Each row has a name. After each piece below comes the name of the row it's from, unless a question asks for something else. Each question is about the rows just above it. Places in a row count from 1.

-51 -30 -20 -25 -55 -38 -44 -34   6  48 -18 -31 -24  28 -23 -20 = Y
-61 -35  -2 -29 -71 -75 -81 -53   4  -5 -43 -81   8  44   9 -31 = M
-61 -35  -2 -29 -70 -75 -81 -53   4  -5 -43 -81 -14  -5 -39  -8 = C
Row and place of -14 in the named rows:
C, 13
The rest of the row after  48 -18:
-31 -24  28 -23 -20
Where in the named rows is -18?
Y, 11
The rest of the row after  -2 -29 -71:
-75 -81 -53   4  -5 -43 -81   8  44   9 -31

  1 -39 -45  -6  68  71   6  29 -80 -48  11  20  -6 -63 -14 -24 -21 -15  -3  -1   7 -23  -4 -16  -8 = P
-54  -4  67  10  21 -31 -12   4  23  26  59  62  20 -78  36 -17  10  67 -42 -17  14   1 -72 -36 -45 = V
-60  -1 -28  -8 -33  -4 -69   6  -8 -35 -48 -45  45  25 -64  -5 -51  -9 -35  -6 -37 -29  30  11   0 = R
-37  19  13   5  30   6  -1   9   9  34  58  54  22 -39   6 -11 -32  61   8  21  -7  22 -35 -20 -21 = Q
 21 -43  24 -33  16 -17  17 -16 -32  41 -10  -3   5 -59  57  40  21   3  17 -76  -3  36 -64 -23 -54 = U
Which row holds this, read backwards? 20 62 59 26
V
Is  36 -17  10  67 printed in one of the named rows, side by side and in this order?
yes
Does one of the named rows hold -39   6 -11 side by side, in this order?
yes

-54 -21 -14   1   5  14  34 -> K
-16   0  17  -3 -29 -14 -22 -> X
-11  10  -9  -9  -5  -9 -13 -> L
 30  37 -17 -41  39  17   6 -> S
  4  17  42   0  31  16 -21 -> T
 17  21  33  -2 -35   7   4 -> B
 13  50  24  30  34 -17 -10 -> N
 19 -10   5 -12   2 -11  18 -> G
-33 -14 -64 -80  -5  -9 -20 -> H
-28 -10   5 -12   2 -11  18 -> E
  4  17  42  30  31  16 -21 -> D
-28 -10   5 -12 -31  -2  21 -> J
find: -11  10  -9  -9  -5  -9 -13
L
Which row holds -17  34  30 read backwards?
N
Among the named rows, does one hold 18 42 next to each other, in this order?
no
Which row holds this, read backwards?   1 -14 -21 -54
K
Is -16  -1  17  -3 printed in one of the named rows, side by side and in this order?
no

  0   6  -3   0   9 -24   7   4 -> Zeri
 16  -8 -21  -9  -9 -18  -9  -2 -> bugu
 -2  -2  30 -20  45  29  19  -9 -> roge
  2  16  17 -15  26  17  14   1 -> tikiv
-35  38 -23   9  51  -5  37  11 -> mitol
 -9 -23  15  50 -31 -15  10  22 -> lidum
15  2 22 42 21 -9 30 -7 -> Dun
 59   2  52 -79  33  25 -25   6 -> sivo
  1  10 -17  -3  17 -18   8 -22 -> vagu
-27   3  -8  42  22  -9  30  29 -> bafid
-32  23 -28  13  -9  52  -3 -11 -> potid
Is 21 -9 30 printed in one of the named rows, side by side and in this order?
yes
Among the named rows, does one hold 52 -3 next to each other, in this order?
yes
Row and place of -31 in the named rows:
lidum, 5
7 is at row and place
Zeri, 7
51 is at row and place
mitol, 5
Go on from 42 22 -9 30 to the end of its row.
29

 23   3  -9 -11 -19 -66  18  W
-25   1  20   7 -40 -20  24  A
 -9  15  -7  -2 -45 -46  38  F
-40 is at row and place
A, 5
-46 is at row and place
F, 6

 14 -38 -35  13 = mapok
 55  14  -5 -84 = mip
-26  -9  14  65 = zakab
-14 -81 -45   0 = botal
 32 -28  -8  67 = ruz
  5 -13   0 -49 = doru
 -3  31  30 -30 = lam
 58  29 -41 -49 = bedo
-18  22 -15  27 = bimu
Row and place of -81 in the named rows:
botal, 2
-13 is at row and place
doru, 2

 65  12   6   9   1 -14  16  24  -9   6  20  19 -10 -25  27  -7 -36 -42 -11  20   3  Fiked
 65  12   6 -24   1 -11  16  24  -9   6  20  19 -10 -25  27  -7 -36 -42 -11  20   3  Lak
 65  12   6 -24   1 -11  16  24  -9   6  20  19 -10 -25   4  -7 -36 -42 -11  20   3  Vene
 65  12   6 -24   1 -11  16  24  -9   6  20  19 -10 -25  27  -7 -36 -42  10   7 -15  kisis
-26  10   3 -13 -27   4   8   6   1   6   3  -7   0  -2  -1 -27  13  22 -22 -17 -15  nofid
Is -11 -42 -36  -7 printed in one of the named rows, side by side and in this order?
no
Which row holds  24  16 -14   1   9   6  12 read backwards?
Fiked
Does one of the named rows hold 65 12  6  9  1 side by side, in this order?
yes
  7  10 -42 -36  -7 is which row, read backwards?
kisis

 19 -50   6 -22   2  21  20  48 = Ziz
 20 -50   7 -22 -14 -49  -7  36 = tev
 19 -50   7   2  65  33  54  48 = kime
 19 -50   6 -25  -8 -21  52  48 = Dafa
Among the named rows, does one hold   6 -22   2  21 next to each other, in this order?
yes
Row and place of -49 in the named rows:
tev, 6

 20   7  13  -6   6   4 -23  -7 -11  -2 -18   8  15  -5   3 -20 -10  17   0  -5  14  -2 -10 -15 -14  -1   0  16  -1  14  -1  10  30 -17  -3  -3   9  -8 = Tado
-22   3 -27  12   7  56 -70  42  -3  46  65  59   3  44 -58   9  34 -14  -5  38  24 -19  49 -37  39 -21 -13  42 -10  28   9  27 -45  -3  -9 -32  11  10 = bori
 20   7  13  -6   5   4 -23  -7 -11  -2 -18   8  15  -5   3 -20 -10  18   0  -5  14  -2 -10 -15 -14  -1   0  16  -1  14  -1  10  30 -17  -3  -3   9  -8 = Pilu
 12  10  10  -9 -19 -24  21 -15  -6 -19 -27 -15  10 -37  33 -12   0  10   9  -6   0  11 -28  -5 -22  25  -5  -6  13 -11 -10   0  24 -12  -4   7   9   1 = razi
-22   3 -27  12   7  56 -70  42  -3  46  65  59   3  44 -58   9  34 -14  -4  38  24 -19  49 -37  39  14  27  42 -10  28   9  27 -45  -3  26 -32 -42  10 = Tib
 -2   2  -9   6  16  41 -60  23  -6  30  31  41   7  35 -42  -4   9   1  -7  17  21 -18  30 -26  19  -7  16  35 -12  28   9  20 -12  11  12 -21 -17  -2 = Noke
-22   3 -27  12   7  56 -70  42  -3  46  65  59   3  44 -58   9  34 -14  -5  38  24 -52  49 -37  39  14  27  42 -10  28   9  27 -45  37  26 -32 -42  10 = mef
 12  10  10 -10 -19 -24  20 -15  -7 -18 -27 -14  11 -36  32 -13   0  10   9  -6   1  11 -28  -6 -22  24  -5  -5  13 -10 -10   0  25 -12  -4   7   8   1 = vopup
 -2   2  -9   6  16  41 -60  23  -6  30  31  41   7  35 -42  -4   9   1  -7  17  21 -32  30 -26  19  -7  16  35 -12  28   9  20 -12  11  12 -21 -17  -2 = bub
find: -22   3 -27  12   7  56 -70  42  -3  46  65  59   3  44 -58   9  34 -14  -5  38  24 -19  49 -37  39 -21 -13  42 -10  28   9  27 -45  -3  -9 -32  11  10
bori
Which row holds  20   7  13  -6   5   4 -23  -7 -11  -2 -18   8  15  -5   3 -20 -10  18   0  -5  14  -2 -10 -15 -14  -1   0  16  -1  14  -1  10  30 -17  -3  -3   9  -8?
Pilu
find: -22   3 -27  12   7  56 -70  42  -3  46  65  59   3  44 -58   9  34 -14  -4  38  24 -19  49 -37  39  14  27  42 -10  28   9  27 -45  -3  26 -32 -42  10
Tib

-44  30 -40 -21 -40 -24 -19  -6  24 -65   5  -4   2 -36 -11 -42  -6 -13  -8 -> mup
 51 -32  66  -6 -47 -25  71 -28  -2 -65   5  -5   2 -48 -36  21 -65 -52  47 -> zemu
  7   5  13  22  20   9 -11 -10 -29 -28 -39  15 -36 -42   8 -30 -38 -35  18 -> Rosun
 3 -3  3 -3 -5 -4  7 -2 -1 -3  2 -1  5 -4 -4  4 -1 -5  3 -> sudi
  2 -43   1  11 -34  45 -40  16  48 -51  49 -19 -24  -5  -4 -18 -31  27 -35 -> fef
Where in the named rows is -18?
fef, 16
Which row holds -1  4 -4 -4  5 -1  2 -3 -1 -2  7 read backwards?
sudi
Among the named rows, does one hold 7 5 next to each other, in this order?
yes
After -65   5  -5   2, its row goes on with
-48 -36  21 -65 -52  47
Go on from -4 -4 to the end of its row.
 4 -1 -5  3
Where in the named rows is -10?
Rosun, 8
Does one of the named rows hold   5  -5   2 -48 -36 side by side, in this order?
yes

-47  19   1  23  36   0   2   6 -> gomo
  7 -88 -18   6  22 -39  11  11 -> renop
 -8 -10 -46  -6 -22 -39  11 -14 -> pomap
 -8 -10 -46  -6  -5   2  12  19 -> papu
Where in the named rows is 22?
renop, 5
find:   7 -88 -18   6  22 -39  11  11
renop
Among the named rows, does one hold -5  2 next to each other, in this order?
yes
23 is at row and place
gomo, 4
Does one of the named rows hold 19  1 side by side, in this order?
yes

 12   0  16   9   4  -7  12  10  -5   7  14   4  -9 -16  12 -23 -28 -26   5 -24   1  -2  -1 -19 -16  -8  17   9   0  -1  -4   6  25  14 -23 -19 -32   0   8  -4   9 -29 -12  -6   9 -11 -16  -1   3  -4  12  paf
  0   6  15 -13  -1  13 -13  -5   8  -2  -3  -7  -2   3  -9  14  20   4 -11   8   7  -9   2  -1  -3 -12 -12   0  16  -9   1   8  -2   7  15  19  16   3  10  10 -15   3  -2  16  -7   8   6  -5  -2  -2   1  kon
-15  10  18  -2   8   0   2  10  -3  -9  -3   3  -7   8  -1   4   3   2   4   6   5   3   9  -2  10   4   0   5  27  -2 -15   6   5  -1  25   2  16  14  -1   8 -16  -3 -15   8  -9  -5   4 -13  -3 -18  -7  dize
-15 -19   2   3  -1  17 -18  19 -11  35 -15  14  20 -44  -6  11   0   5 -24 -15   6   3  35  23  -6 -13  -5 -19  10  13 -21  -7   0 -15  21 -21  20  29 -16  -2  -6  -1  -8 -13  -9 -20  13 -18 -18 -24 -21  Mose
-50   8 -40 -39 -25 -22 -28 -66  -4 -47 -27 -15   5  38 -20  28  34  34 -15  41 -26 -16 -20  18  14  16 -24 -33 -49 -10   3 -15 -59 -29  15  32  34 -25 -22  -6  -6  36  16   8 -16  20  11  -1 -25  22 -22  mafeb
  7   4  -3  -2   8   0   2  10  -3  -9  -3   3  -7   8  -1   4   3   2   4   6   5   3   9  -2  10   4   0   5   6  -2   5  -2  -4  -3  -2   1   4  -1  11   6  -4 -13  -7  14  -7   3  -2  -3   1  -3   6  Nama
 18  20  19   6   7 -11  23  -7  -1 -20  24  -2 -22  19  13 -17 -15 -25  19 -11  -3  -7 -17 -34  -6   2  21  16  -6 -13  15  10  23  24 -21  -1 -31 -19  22   6  13 -25  -4   8   8   6 -16  10  18  16  27  teg
 13  41  44 -23   4  10  -5 -17  16 -25  17  -7  -3  33   5  15  29 -16  -1  14   2 -24  -5 -20 -12 -18   5  12  16 -22  23  27  10  28   4  41  10 -12  35  20   2  -6  -5  39  -5  27   2   8  12  17  31  dizo
 4  2  1 -8 -2  5 -5  1 -3 -2 -4 -1  1 -3 -2  1 -2 -3  1 -2  4 -3  2 -1 24 30 11  0  9 -2 -6  1 -4 -2 -3 -1  0 -2 -4 -2  0 -3 -3 -1 -3 -2 -3 -1  3 -6  0  ninis
 22  14  -7   5  19  -1  14  18   6 -16   8   7  -3  23  14   2   1  10  25  10  10  15   2  -1  23  30  11  20   3   4  22   3   1  -1  -6   4  -2   6   5   3  17  10  14   3  13  15   9  16  20  19  13  vav
 -4 -10  22  -7  -5  27 -18   8   1  24  -9  -5  10 -27  -4  12   8   0 -18  -6   9  -7  12   8 -12 -25 -15  -8  27  -2   5  -2  -4  -3  -2   1   4   7  -3   0   1   4   3   2   0   1   4   0   3   3   1  Molet
 -8  13  11  -6   6  -4  -6  -3  -5  -4   5   5   6  -4   0  -3   4 -12 -10  -3  -3  -9   7  -5 -10  -2   6  -3 -12  -5  13   7   1   3  -1   4   0   2   4  -2   3 -10  -3  12  -3   0   0   0  -9   7   4  Lonib
The rest of the row after  2 -1 23 30 11:
20  3  4 22  3  1 -1 -6  4 -2  6  5  3 17 10 14  3 13 15  9 16 20 19 13
Among the named rows, does one hold  3 -7 next to each other, in this order?
yes
Which row holds  18  10 -16 read backwards?
teg

-17  -7   7 -10   4   1  18 -27   8 -12 -15  ruraz
-16  -7   7 -10 -12  13   1   3   6  -3 -23  Nep
-35 -45  61  -4 -45 -11 -24   8  18 -10  43  kep
 30  52 -66 -19  73 -17 -17  -6  34  14  -3  siga
Row and place of -23 in the named rows:
Nep, 11
Go on from -27   8 to the end of its row.
-12 -15
Go on from -17  -7   7 -10 to the end of its row.
  4   1  18 -27   8 -12 -15
Which row holds   8 -27  18 read backwards?
ruraz
Which row holds this, read backwards?  14  34  -6 -17 -17  73 -19 -66  52  30
siga
Among the named rows, does one hold   7  -3 -23 next to each other, in this order?
no
Row and place of 34 in the named rows:
siga, 9

 1 -2 -1  1  0  1 -4  0  1 -1 -2  2 -1 -1  4  2 -1  1  Bap
 13   2   1   2 -31  -8   2   1  -6   3  46  -1   0   7   0   4   5 -16  reme
 0 -1 -1  1 -1  1 -2  0  0 -4  0 -3  2  3 -4 -3 -1  0  Tef
-1  1  1  0 -1 -3  4  0  0 -1  0  0 -1 -2 -1  1  1 -1  puz
 0 -1 -1  1 -1  1 -2  0  0 -4 -1  0  0 -4  1  1 -1  0  funop
  5   0   1   0   1   7   0   5  -1  -8   3 -19  -2   3 -28  -5  -3   1  pumo
  4  10   0 -37  -1   1   1 -40  -2  -6  12 -21  70  -9  -1 -29   9  -1  zuzib
Go on from -2  2 to the end of its row.
-1 -1  4  2 -1  1
Where do   4  10   0 -37  -1   1   1 -40  -2  -6  12 -21  70  -9  -1 -29   9  -1 appear?
zuzib

20  1  0  1  8  3  1 -1 19 -1  0  0  0  1 -1  2 -4  1 -1  1 -1 -6 -1  0  1  6 -3  7  3 -1  0 -1 -2  0  6  0  0  vetar
 21 -37  19 -26  69  -8  22  55  57  -4 -48  61   0  -9  20  12 -18  34  -1 -10   3  -4 -38   2  23 -18 -15 -25  19  52 -14 -54 -37 -24  14 -71  14  Fibat
  2   0   5  10  27   4   2  -3   6   2  -2   1  -2   2  13   0   0 -12   2   9 -11   4  -2   3  -2  -1 -12  -2  -6  10   1  -3   6 -11   9  -6   7  Rised
 21 -37  19 -26  69  -8  22  55  57  -4 -48  61  45  -9  20  12 -18  34  69 -10   3 -44 -38   2  23 -18 -15 -25  19  52 -14 -54 -37 -24  14 -71  14  lefi
  8  11  -7   3 -45   1  -8 -13 -39 -10  -4   5   1  -4   3  -7 -25 -18   7   9  13  -4  14 -13   4  14   4   7  15   0  -5   1 -12  -2  -4   0   2  defit
Where do   8  11  -7   3 -45   1  -8 -13 -39 -10  -4   5   1  -4   3  -7 -25 -18   7   9  13  -4  14 -13   4  14   4   7  15   0  -5   1 -12  -2  -4   0   2 appear?
defit
Does one of the named rows hold -5  0 15 side by side, in this order?
no
Which row holds this, read backwards? -12   1  -5   0  15   7   4  14   4 -13  14  -4
defit
 21 -37  19 -26  69  -8  22  55  57  -4 -48  61   0  -9  20  12 -18  34  -1 -10   3  -4 -38   2  23 -18 -15 -25  19  52 -14 -54 -37 -24  14 -71  14 is in which row?
Fibat
Among the named rows, does one hold  0 -5 next to each other, in this order?
yes

 31  11  38  41 -23  20   8 -11   0 -34 = bev
-11  11 -23  31  20  38  41   8   0 -13 = gasiz
  5  46 -42   0 -23  21 -62  58 -43  39 = pubu
-28  11 -22  15 -63  23  56  46 -30  70 = boso
The rest of the row after -23  20:
  8 -11   0 -34
-34   0 is which row, read backwards?
bev
Is 23 56 46 printed in one of the named rows, side by side and in this order?
yes
Which row holds this, read backwards?   0 -11   8  20 -23  41  38  11  31
bev
Go on from  11 -23 to the end of its row.
 31  20  38  41   8   0 -13
The row with  31  11  38  41 -23  20   8 -11   0 -34 is
bev

  9 -14   1   5  -2 -32  -3   6  -6 : Nebuz
-11   1  25   4   5  16   8  -8  -6 : los
  8 -26  12 -10   4  89 -25   6  16 : divo
 -9  20 -24   0   4 -16  -4   6   4 : lanag
  6  -2 -19  -1  -3   6  14   6  -5 : loluv
 30  27  -7  -9   0   1  -8 -21   9 : gufa
  5  13   5  -4   1  24   3 -19 -10 : Fut
 27  -9   6  -2  -1  -1 -10   5   1 : Neles
-12   5  -6 -12   4 -14  -5 -15   1 : maraf
 22  -3 -15   0  -3 -61  20  -3   1 : pas
Among the named rows, does one hold  6 13 next to each other, in this order?
no
Where in the named rows is -61?
pas, 6
Go on from -4  1 24  3 to the end of its row.
-19 -10
-12   5  -6 -12   4 -14  -5 -15   1 is in which row?
maraf
The rest of the row after  0 -3:
-61  20  -3   1

-41  -5 -17 -23  26  17  -6  25 -40  14 -15 -10 -13 -57 -18 -44 -33  17 -62 -13  35  -4   5   6  -3   1 -55 -18  20  35  -8 -23 -24 -12 -19  -8   2 -46  26 -18 -63  12  79  10 -13 -33 -32 -16  33  38  -2 -21  Supo
-10 -21  21 -14   4 -13 -13 -44 -33 -28   4   3 -16 -21  47 -43  -5  -8  12 -26  38  27 -29  60  30  25  17   4  49  -7 -54  34  16  12  42 -27 -12  13 -59 -13 -22  36 -29 -14  27   4  27  -7 -35  -3 -46  43  kamon
 21 -22  21 -14   4 -12 -38  18  27 -45 -38  -4 -19 -49  25 -42  -5  -8  12 -38  -7  -5 -11  22   4  22  -8 -76  53  -7 -30  33 -65  -6  15 -24 -35  34 -17 -10 -19 -35  37  64 -29  -7 -42  -1  15   0  -5 -27  sini
 23  22  11  29  15 -29  44  31 -11  25  27 -34 -29  22 -13 -32  10  -3 -30 -32 -21 -42  45  27 -13  52  28  38  18  -1  34   4  64  14  16 -20 -40 -28  35   2  50  55  16  64   0  12  14  -1 -48  -2  19 -26  zelo
Which row holds  -5 -42 read backwards?
sini
Go on from -42  -5  -8  12 to the end of its row.
-38  -7  -5 -11  22   4  22  -8 -76  53  -7 -30  33 -65  -6  15 -24 -35  34 -17 -10 -19 -35  37  64 -29  -7 -42  -1  15   0  -5 -27
The rest of the row after -21  21 -14   4:
-13 -13 -44 -33 -28   4   3 -16 -21  47 -43  -5  -8  12 -26  38  27 -29  60  30  25  17   4  49  -7 -54  34  16  12  42 -27 -12  13 -59 -13 -22  36 -29 -14  27   4  27  -7 -35  -3 -46  43
Is  33 -65  -6  15 printed in one of the named rows, side by side and in this order?
yes
Which row holds this, read backwards? -13 -10 -15  14 -40  25  -6  17  26 -23
Supo
Row and place of 1 in the named rows:
Supo, 26
Does one of the named rows hold  18  27 -45 -38  -4 side by side, in this order?
yes

